Here is a tiny trained network, its code and every weight. The questions are about switching its units off for an input and a target symbol, where a switched-off unit gives its printed mean instead of its output.

import numpy as np


def w(rows, s, z=0):
    codes = np.array(rows[::2]) - 128.0
    scale = np.full(codes.shape[1], s)
    scale[-1] = z or s
    return codes * scale


def f(y):
    return y / 2 * (1 + np.tanh(0.7978845608 * (y + 0.044715 * y**3)))


def softmax(a):
    e = np.exp(a - a.max(-1, keepdims=True))
    return e / e.sum(-1, keepdims=True)


def log_softmax(a):
    a = a - a.max(-1, keepdims=True)
    return a - np.log(np.exp(a).sum(-1, keepdims=True))


def net(x, mask):
    ids = ['γδζηλπστψ'.index(c) for c in x.split()]
    T = len(ids)
    res = E[ids] + P[:T]
    r = res
    for j in range(2):
        rows = slice(3 * j, 3 * j + 3)
        q, k, v = (r @ M[0][rows].T for M in (Q, K, V))
        z = softmax(np.where(np.tri(T) > 0, q @ k.T / 3**0.5, -1e9)) @ v
        o = O[0][rows]
        res = res + np.where(mask[j], z, o[:, -1]) @ o[:, :-1]
    y = f(res @ A[0][:, :-1].T + A[0][:, -1])
    res = res + np.where(mask[2:18], y, B[0][:, -1]) @ B[0][:, :-1]
    return log_softmax(res[-1] @ U[:, :-1].T + U[:, -1])


Q, K, V, O, A, B = {}, {}, {}, {}, {}, {}
E = w([
[223,134,205,80,117],'γ',
[116,180,104,189,162],'δ',
[132,98,98,201,118],'ζ',
[134,83,199,162,97],'η',
[227,87,102,192,253],'λ',
[158,169,217,119,183],'π',
[129,115,57,55,149],'σ',
[125,225,132,134,104],'τ',
[155,154,110,146,65],'ψ',
],0.024)
P = w([
[6,142,157,170,60],'0',
[48,111,161,163,99],'1',
[86,116,144,145,115],'2',
[113,131,128,151,123],'3',
[139,136,106,145,133],'4',
[162,139,93,136,142],'5',
[182,140,85,129,150],'6',
[202,139,75,122,158],'7',
[215,139,68,116,168],'8',
[229,137,65,106,173],'9',
[239,135,56,100,179],'10',
[250,137,50,91,184],'11',
],0.011)
Q[0] = w([
[145,143,126,119,111],'h0',
[170,147,97,148,136],'h0',
[151,137,133,134,134],'h0',
[135,191,98,149,73],'h1',
[83,186,123,145,253],'h1',
[125,63,62,229,146],'h1',
],0.013)
K[0] = w([
[144,148,135,110,114],'h0',
[113,112,109,98,139],'h0',
[86,126,135,117,149],'h0',
[106,174,58,80,58],'h1',
[62,192,124,142,248],'h1',
[85,54,54,168,141],'h1',
],0.011)
V[0] = w([
[43,63,70,52,128],'h0',
[102,186,216,255,91],'h0',
[194,167,158,249,68],'h0',
[107,199,97,162,189],'h1',
[62,99,181,196,70],'h1',
[117,170,235,192,94],'h1',
],0.007)
O[0] = w([
[211,136,137,180,95,221],'h0',
[37,127,91,164,152,2],'h0',
[1,129,99,115,150,40],'h0',
[114,56,109,191,140,223],'h1',
[185,90,98,37,139,90],'h1',
[167,138,124,103,237,107],'h1',
],0.0081,0.0055)
A[0] = w([
[78,141,233,169,67,200],'n0',
[51,70,137,32,112,206],'n1',
[75,57,191,166,50,73],'n2',
[66,156,44,107,115,214],'n3',
[49,44,115,176,209,150],'n4',
[148,109,77,75,123,154],'n5',
[74,195,223,135,55,80],'n6',
[98,164,108,156,133,187],'n7',
[83,185,132,178,56,128],'n8',
[9,100,87,156,175,2],'n9',
[82,131,185,101,40,215],'n10',
[3,65,137,11,115,136],'n11',
[185,158,90,148,133,117],'n12',
[110,163,98,46,102,63],'n13',
[29,98,66,44,115,99],'n14',
[173,92,160,117,176,17],'n15',
],0.016,0.0069)
B[0] = w([
[4,142,154,135,122,137],'n0',
[107,83,135,99,114,159],'n1',
[117,92,103,103,35,132],'n2',
[176,155,129,146,123,178],'n3',
[139,164,142,143,93,201],'n4',
[127,127,141,165,147,189],'n5',
[133,202,75,107,76,133],'n6',
[142,96,133,106,120,155],'n7',
[100,110,124,179,140,150],'n8',
[111,90,106,93,169,189],'n9',
[159,126,167,121,120,137],'n10',
[182,187,119,145,145,169],'n11',
[101,114,125,109,136,250],'n12',
[118,158,132,86,73,142],'n13',
[62,86,148,145,114,174],'n14',
[113,150,131,128,103,166],'n15',
],0.023,0.019)
U = w([
[115,135,108,87,100,56],'γ',
[91,70,145,146,187,91],'δ',
[103,66,67,87,86,73],'ζ',
[78,58,176,67,134,52],'η',
[247,176,89,161,149,253],'λ',
[99,130,171,119,179,45],'π',
[168,60,144,62,133,196],'σ',
[76,142,63,129,121,58],'τ',
[111,156,169,229,67,130],'ψ',
],0.012,0.0064)

Each question gives the input, a string of symbols that net reads in full, and the target symbol t.
The units are the heads (3 rows each of Q, K, V and O) and the neurons (one row each of A and B). Each row of codes is followed by its name. A weight is (code - 128) times the scale printed after its matrix; where a second scale follows, it is the last column's (O, A, B and U).
mask holds one flag per unit, heads first, then neurons. A switched-off unit (its flag False) gives its mean, the last column of its rows in O or B, instead of its output. The means were averaged over made-up inputs and are rounded, as every weight is.
A unit's drop is (log p(t) with every unit on - log p(t) with that unit switched off) / (log p(t) with every unit on - log p(t) with every unit switched off).
The circuit of an input: a set's keep is (log p(t) with only the set's units on - log p(t) with every unit switched off) / (log p(t) with every unit on - log p(t) with every unit switched off). Starting from the 12 units with the biggest drops (on a tie, the unit counted first), units are removed one at a time, each time the one whose removal leaves the highest keep (on an exact tie, the one counted first), for as long as the keep stays at least 0.8.
circuit, biggest first: the units of the circuit, biggest drop first
most important unit: the unit with the biggest drop
k most important neurons: the k neurons with the biggest drops, biggest first
which heads matter: for each layer, one digit per head in row order, 1 if its drop is at least 0.15 and else 0, layers parted by /
input γ τ π σ γ, target λ: circuit, biggest first -> n14
input ψ σ σ δ ζ, target ζ: which heads matter -> 00
input σ γ σ η σ σ η, target σ: which heads matter -> 01
input η λ τ λ σ σ ζ η σ σ λ δ, target δ: which heads matter -> 01
input δ δ δ δ λ η σ, target ψ: which heads matter -> 10
input ζ σ η η ζ, target λ: which heads matter -> 11
input λ σ σ σ σ σ σ ζ δ σ, target λ: which heads matter -> 00
input ζ π δ λ δ γ ζ τ, target τ: 2 most important neurons -> n9, n6
input δ σ γ σ δ δ σ σ ζ, target ζ: which heads matter -> 01
input σ σ γ, target γ: circuit, biggest first -> h1, n6, n0
input τ λ σ, target ψ: which heads matter -> 10
input σ σ σ ζ δ σ δ δ τ σ ψ γ, target ψ: 3 most important neurons -> n9, n0, n15
input σ γ γ η λ, target ψ: 3 most important neurons -> n15, n9, n11
input σ δ σ γ σ σ σ δ π σ δ σ, target λ: 3 most important neurons -> n14, n9, n5
input δ ζ λ σ λ σ η δ δ σ σ ψ, target ψ: 3 most important neurons -> n9, n8, n0
input ζ τ δ γ, target γ: which heads matter -> 11
input τ σ δ σ, target δ: most important unit -> n4
input δ δ σ δ σ, target δ: circuit, biggest first -> n5, n4
input σ ζ λ, target ψ: 2 most important neurons -> n15, n11
input σ σ η τ ζ τ ζ λ π σ η, target λ: 4 most important neurons -> n14, n12, n9, n1
input π σ σ δ δ, target δ: which heads matter -> 10
input δ δ ζ ψ δ ζ σ δ, target λ: most important unit -> h0
input η σ σ λ σ σ η τ, target τ: which heads matter -> 01
input ζ δ σ τ δ, target λ: which heads matter -> 11
